What each symbol does to the states:
q841: !>q204, $>q606
q727: !>q424, $>q775
q383: !>q478, $>q978
q168: !>q833, $>q729
q112: !>q930, $>q949
q526: !>q769, $>q321
q595: !>q246, $>q263
q126: !>q313, $>q769
q196: !>q841, $>q209
q336: !>q984, $>q838
q796: !>q282, $>q796
q117: !>q581, $>q809
q139: !>q674, $>q354
q930: !>q336, $>q383
q83: !>q355, $>q772
q733: !>q833, $>q887
q478: !>q369, $>q355
q313: !>q526, $>q734
q282: !>q282, $>q812
q508: !>q996, $>q801
q772: !>q479, $>q64
q693: !>q478, $>q83
q655: !>q775, $>q930
q710: !>q479, $>q55
q355: !>q168, $>q479
q931: !>q833, $>q508
q812: !>q83, $>q956
q424: !>q725, $>q841
q55: !>q313, $>q693
q437: !>q520, $>q204
q358: !>q809, $>q861
q76: !>q769, $>q520
q546: !>q125, $>q281
q949: !>q383, $>q674
q123: !>q931, $>q809
q64: !>q126, $>q710
q725: !>q474, $>q369
q296: !>q112, $>q327
q833: !>q405, $>q931
q369: !>q296, $>q376
q292: !>q734, $>q405
q354: !>q772, $>q796
q801: !>q196, $>q733
q479: !>q710, $>q126
q814: !>q959, $>q710
q723: !>q734, $>q861
q246: !>q606, $>q841
q887: !>q376, $>q209
q996: !>q581, $>q76
q959: !>q796, $>q478
q263: !>q573, $>q727
q321: !>q292, $>q833
q209: !>q861, $>q376
q573: !>q203, $>q424
q809: !>q437, $>q437
q318: !>q956, $>q796
q376: !>q809, $>q595
q580: !>q814, $>q296
q674: !>q978, $>q580
q734: !>q321, $>q168
q606: !>q363, $>q606
q775: !>q887, $>q112
q729: !>q64, $>q355
q474: !>q775, $>q296
q883: !>q354, $>q959
q281: !>q358, $>q143
q838: !>q139, $>q883
q327: !>q727, $>q474
q861: !>q168, $>q117
q204: !>q204, $>q581
q956: !>q580, $>q729
q203: !>q327, $>q725
q581: !>q887, $>q437
q520: !>q595, $>q363
q230: !>q812, $>q318
q143: !>q123, $>q841
q984: !>q949, $>q139
q363: !>q263, $>q327
q125: !>q931, $>q996
q769: !>q83, $>q292
q978: !>q883, $>q369
q405: !>q546, $>q772

In the rows, 65 means zero.

The rows follow the links: the fewer symbols apart two states are, the more alike their rows tend to be.

Row, then state:
[  94   29   56   42   99   32   91   42   55   59   68   39   60   63   72   65   79   95   50   84   55   82  104   34   80   60   43   40   69   71   64   55   60  100   60   41   69   41   63   74   71   71   97   78   47  101   54   66   69   83   91   61   43   51   77   56   62  101   62   77   51   96   84] -> q814
[  42   53   42   99   42   99   45  106   48   90   81   88   76   58   57   73   56   69   52   14   46   65   72   57   63   43   75   86   61   25   72   46   58   68   70   73   87   59   69   70   67   76   75   56   92   47   30   41   83   65   64   46   81   46   55   62   39   46   40   79   41   57   60] -> q931
[  54   40   74  101   41  105   73   85   48   91   66   87   51   74   67   89   61   73   57    7   40   50   65   76   61   60   74   77   72   19   71   60   69   47   82   73   82   56   74   82   46   75   79   44   87   45   44   34   98   87   46   65   47   38   60   76   63   60   37  102   59   58   51] -> q996
[ 101   56   92   45   79   28   65   55   72   60   90   51   54   84   76   63   61  104   61   61   79   62   76   25   52   73   60   64   55   92   46   72   60   92   66   52   64   28   36   82   75   82   48   86   69   82   53   96   64   49   99   37   31   65   67   82   70  108   63   84   73   91   86] -> q883
[  97   43   41   34  101   50  108   33   54   67   60   46   60   41   88   70   75   85   63  113   60   72   96   66   82   72   30   26   67   76   72   57   65   89   49   41   65   41   72   64   61   48   89   64   48  104   61   58   77   87   82   77   61   46   76   57   72   80   55   68   62   89   86] -> q693
[  63   55   74   86   47  105   87   63   60   98   60   91   31   72   81   96   59   63   83   51   57   33   38  107   58   99   65   59   68   37   62   74   79   27   84   83   76   54   74   73   33   57   67   44   84   65   65   50   87   94   32   70   35   27   53   94   80   63   47   98   85   77   52] -> q76
[  45   42   52   99   43  104   61   99   52   81   69   76   58   66   61   78   55   61   61    4   34   71   72   49   70   42   70   91   76   31   71   45   70   70   76   60   77   55   73   88   64   77   78   45   99   44   32   34   90   66   55   46   56   47   64   51   51   63   27   94   41   41   55] -> q508
[  85   50   30   35  100   44  101   39   46   58   64   51   81   26   76   63   74   79   60  117   52   86  106   65   82   57   38   32   64   71   67   48   70   88   53   41   68   49   78   61   68   53   90   67   44  103   52   56   65   82   91   77   78   59   70   44   58   74   56   52   55   77   90] -> q355
[  42   51   60   82   56  108   57   99   64   62   61   69   72   56   63   67   41   35   61   17   40   85   70   57   75   37   76  102   75   62   63   44   78   75   77   43   65   65   81   88   76   82   76   41   98   31   25   42   77   54   49   41   60   65   62   31   58   73   19   76   40   31   63] -> q733
[  42   60   64   69   57   84   35   94   93   82   47   70   50  113   40   55   59   20   82   39   71   85   42   48   93   88   78   68   70   55   84   43   48   68   80   61   62  112   76   44   52   41   73   76   48   59   90   83   69   47   49   24   65   37   56   75   80   93   83   61   59   93   57] -> q573
[  62   91   69   94   94   57   79   59   46   67   91   58   63   37   41   49  108   80   97   66   60   55   66   54   72   52   47   58   40   79   47  105   98   63   44   70   56   32   70   86   87   58  102   72   65   60   65  106   35   60   60   98   86   73   81   46   25   44   86   64   54   73   39] -> q230
[ 108   94   68   29   67   34   61   56   57   42   69   36   54   69   82   63   55   90   41   94   83   57   60   43   63   66   41   59   62   89   85   87   72   93   21   54   67   39   37   82   84   77   56   71   66   69   73   61  107   64  105   80   80  101   92   65   81   65   74   72   62   45   29] -> q383
[  51   73   63   61   68   87   41   98   93   79   47   71   59  110   31   45   62   30   62   31   68   86   53   39  104   76   85   58   68   62   95   42   51   83   66   54   62  111   76   43   70   52   89   82   52   50   81   88   84   50   49   24   75   41   59   72   92   98   75   62   43   82   53] -> q725
[  93  108   63   49   58   56   53   65   62   45   60   51   61   53   78   59   56   70   50   90   79   45   45   63   57   68   44   62   66   75   95   94   77   77   16   65   61   52   52   74   85   69   60   57   69   59   77   54  111   66   85   93   98  105   83   68   75   40   78   74   61   28   14] -> q930
[  87   38   30   32  100   49  102   39   47   69   65   52   68   40   82   73   79   85   62  111   54   78   98   72   75   68   31   23   66   64   71   46   58   85   59   47   74   42   77   64   58   50   88   61   47  110   67   45   78   88   87   72   62   47   71   55   62   82   54   65   62   90   89] -> q64
[  99   48   83   51   93   30   77   48   60   64   84   44   61   74   62   59   78  103   64   62   67   73   88   18   68   64   51   52   51   83   45   67   66   94   69   51   64   27   50   80   74   76   78   84   62   85   50   94   49   62   88   46   27   60   72   67   59  111   66   75   58   99   85] -> q959
[  74  110   59   56   55   77   54   78   58   49   51   60   62   60   65   55   52   53   60   73   69   50   40   68   74   67   50   62   66   69   99   86   87   76   22   64   64   64   62   71   86   63   72   54   68   47   85   48  111   70   72   94  111   99   81   58   73   32   77   68   52   26    6] -> q655

Each walk starts at a row. The symbols on each line, taken left to right, move it on to the next state.
Answer with the state's row; about right is enough.
start [ 109   71  100   44   65   31   56   55   72   56   88   53   52   84   90   69   52  102   57   78   88   46   64   35   38   78   56   74   56   93   48   88   58   86   54   62   63   26   27   84   75   80   26   80   77   84   63   84   74   44   96   47   41   86   72   90   73   92   68   74   83   70   72]
! $ $ ! $ $	[  66   89   59   78   97   47   82   61   49   60   86   56   66   24   46   47  105   83   83   80   54   61   81   49   79   48   44   46   45   78   56   95   94   71   40   63   58   35   70   85   85   54  110   68   59   68   58   97   42   65   72   96   90   72   82   43   27   50   91   66   42   77   48]
! ! ! ! $ $	[  75   76   96   80   96   43   77   61   56   64  101   58   54   58   46   50   97   92   89   51   71   56   77   31   68   57   56   63   38   86   32   83   88   73   63   66   60   24   50   86   85   66   86   88   72   67   53  122   27   50   67   56   50   63   75   58   35   87   76   73   57   94   69]
start [ 100   47   60   21   96   33   86   38   59   54   64   40   62   63   77   53   74   92   47   92   63   81  103   34   84   58   38   38   64   89   68   55   60  102   55   34   61   41   59   70   79   66   92   76   48   89   57   64   80   80   96   68   54   67   81   53   76  104   58   70   50   82   76]
! ! ! $	[ 105  100   72   39   67   45   56   57   57   46   72   47   57   67   81   65   56   93   44   91   83   42   51   44   57   71   47   60   60   82   81   94   67   85   24   63   64   34   38   82   84   73   47   65   77   65   73   60  104   62  101   81   81  104   85   75   80   57   81   71   67   41   24]
$ ! ! $ $ !	[  79   66   79   31   81   55   59   71   93   53   38   45   67  108   43   52   56   53   39   39   67   91   74   19  108   61   69   51   75   82   84   46   57  101   58   41   66   94   72   53   80   78   91   79   46   46   70   84   87   66   70   38   54   65   72   62   94  116   73   64   38   78   61]
start [  86   62   35   50  110   60  113   40   37   73   77   63   57   22   76   64   89   89   91  106   51   68   89   79   78   71   26   21   49   71   56   71   90   68   42   54   69   24   74   67   60   43   92   67   50   98   64   72   62   83   75   87   77   48   75   59   48   64   67   60   59   88   66]
$ ! $	[  90   53   34   28   97   68  109   34   55   81   63   67   60   39   95   77   58   74   82  121   69   66   81  101   75   91   34   27   61   68   61   59   70   69   53   52   72   45   70   60   41   43   68   57   49  103   63   57   77   82   77   66   67   34   61   68   80   76   51   60   73   88   87]
! ! ! $ $	[  46   71   25   78   51   95   48  105   47  106   98  107   89   41   66   66   52   85   71   61   69   60   82   76   56   59   69   65   37   34   59   43   56   75   61   77  103   59   61   60   62   55   45   70   88   61   39   65   70   47   82   41  111   35   48   82   39   45   53   51   42   80   83]
start [  42   81   58   69   54   93   30   99   90   72   41   70   45  104   33   50   60   16   79   43   79   81   34   55   93   84   74   64   77   55   99   53   65   70   63   64   60  117   78   48   61   42   77   68   55   51   99   76   80   50   47   44   80   46   68   66   84   77   83   64   54   73   29]
! $ $ ! $	[  47   81   55   66   62   94   33  104   91   73   45   75   49  101   34   49   68   20   74   43   75   78   37   48   98   84   71   57   67   56  101   55   60   73   58   61   62  114   76   41   65   38   82   77   53   47   97   79   88   54   46   44   80   45   61   73   84   81   78   64   42   80   36]
! $ !	[  46   64   90   69   55   90   71   69   79   40   36   68   77   70   62   70   45   28   46   20   43   87   59   67   74   40   88   89   91   70   70   50   82   51   82   49   47   88   78   69   69   91   73   44   75   19   53   44   67   75   25   71   41   81   65   34   84   75   34   62   57   19   64]
start [  40   53   70   79   50   83   43   82   97   76   43   71   36  111   46   62   67   13   92   54   76   77   28   71   78   95   80   73   85   54   83   55   50   56   85   72   53  108   79   48   43   38   59   72   50   69  109   67   64   48   41   38   56   45   59   72   81   82   75   69   75   77   58]
! $ ! ! $	[  72   96   58   51   75   78   51   95   77   66   41   55   58   88   32   46   63   44   54   45   66   74   53   36  108   63   60   45   63   60  106   66   66   96   30   53   67   91   75   56   85   55  104   68   50   42   83   79  109   70   64   57   92   63   78   65   86   75   89   69   33   64   20]
! $ $ $	[ 100   66   58   44   98   33   76   56   58   57   74   33   59   64   52   47   86   92   55   76   62   68   89   22   92   49   40   38   59   88   79   78   73  106   35   50   64   41   60   79   93   61  110   86   42   80   62   80   82   71   91   75   74   72   86   53   55   80   86   76   35   78   45]
start [  43   57   85   67   63   75   65   58   84   35   42   57   87   65   64   66   40   29   48   45   54   92   68   66   70   36   94  102   86   79   48   54   70   59   92   51   49  100   81   61   72   91   56   50   71   26   49   52   40   66   43   67   39   94   68   31   81   72   38   48   67   22   89]
$ ! ! $ $	[  62   47  110   80   45   73   85   37   69   64   43   69   63   83   75   85   67   60   37   38   49   46   60   96   51   65   97   76   90   52   56   66   66   26  100   77   63   82   73   59   46   94   75   54   63   49   59   43   66  107   25   93   25   66   58   80   87   53   52   90   88   48   68]
! ! ! ! ! !	[  44   40   81   80   46   66   48   54   90   54   40   55   37   93   71   69   67   27   87   74   68   64   34   88   53   90   78   91  100   66   67   67   53   37  102   74   36   95   73   54   35   53   43   56   53   83   99   41   47   61   37   69   38   67   60   64   77   65   62   76  102   59   65]
start [  74   59   30   45  104   48   97   42   48   54   66   49   88   17   69   58   80   80   70  117   54   83  107   68   84   45   39   32   56   77   61   61   71   86   47   48   64   50   80   63   72   53   99   66   45   88   54   60   51   80   81   91   91   63   76   34   42   60   68   48   50   73   80]
! ! ! ! $ $	[  39   71   42   83   47  113   51  109   56   89   85   96   91   47   61   68   42   57   68   26   55   74   75   68   67   45   72   83   49   40   55   42   71   77   58   62   81   62   75   73   72   68   56   51  101   32   24   59   70   43   65   35   92   47   53   58   41   56   27   51   38   45   79]
$ $ $ $ $ !	[  51   50  106   61   58   62   69   50   90   42   31   55   78   87   64   69   51   32   46   37   54   78   62   75   68   49  100   90   98   82   61   50   65   42  106   58   47  105   76   53   62   91   63   56   55   37   64   50   50   80   28   75   34   83   63   46   91   78   49   61   77   35   80]
start [  73  101   54   55   83  104   86   71   67   88   72   97   67   33   91   79   38   50   96   94   84   51   44  109   64  101   58   51   32   80   40   77   83   51   51   72   72   54   72   57   48   49   37   50   87   54   60   87   56   54   55   51   79   47   46   80   83   64   56   38   86   73   87]
! $ ! !	[  55  109   50   62   72  105   64   85   64   83   75  105   78   34   82   75   37   47   92   77   80   61   46  104   55   87   74   63   33   75   38   73   81   54   48   66   72   60   66   57   57   52   29   51   97   45   53   95   52   35   60   36   87   56   45   76   73   59   53   34   71   62   90]
$ $ $ ! $ !	[  79   88   48   52   84  100   99   63   54   96   67   97   55   32   94   90   52   60   97   98   72   43   54  117   63  103   48   38   45   68   47   80   90   49   51   70   74   40   73   62   40   40   54   48   83   73   65   80   68   69   57   57   73   36   49   85   85   67   47   53   81   83   77]
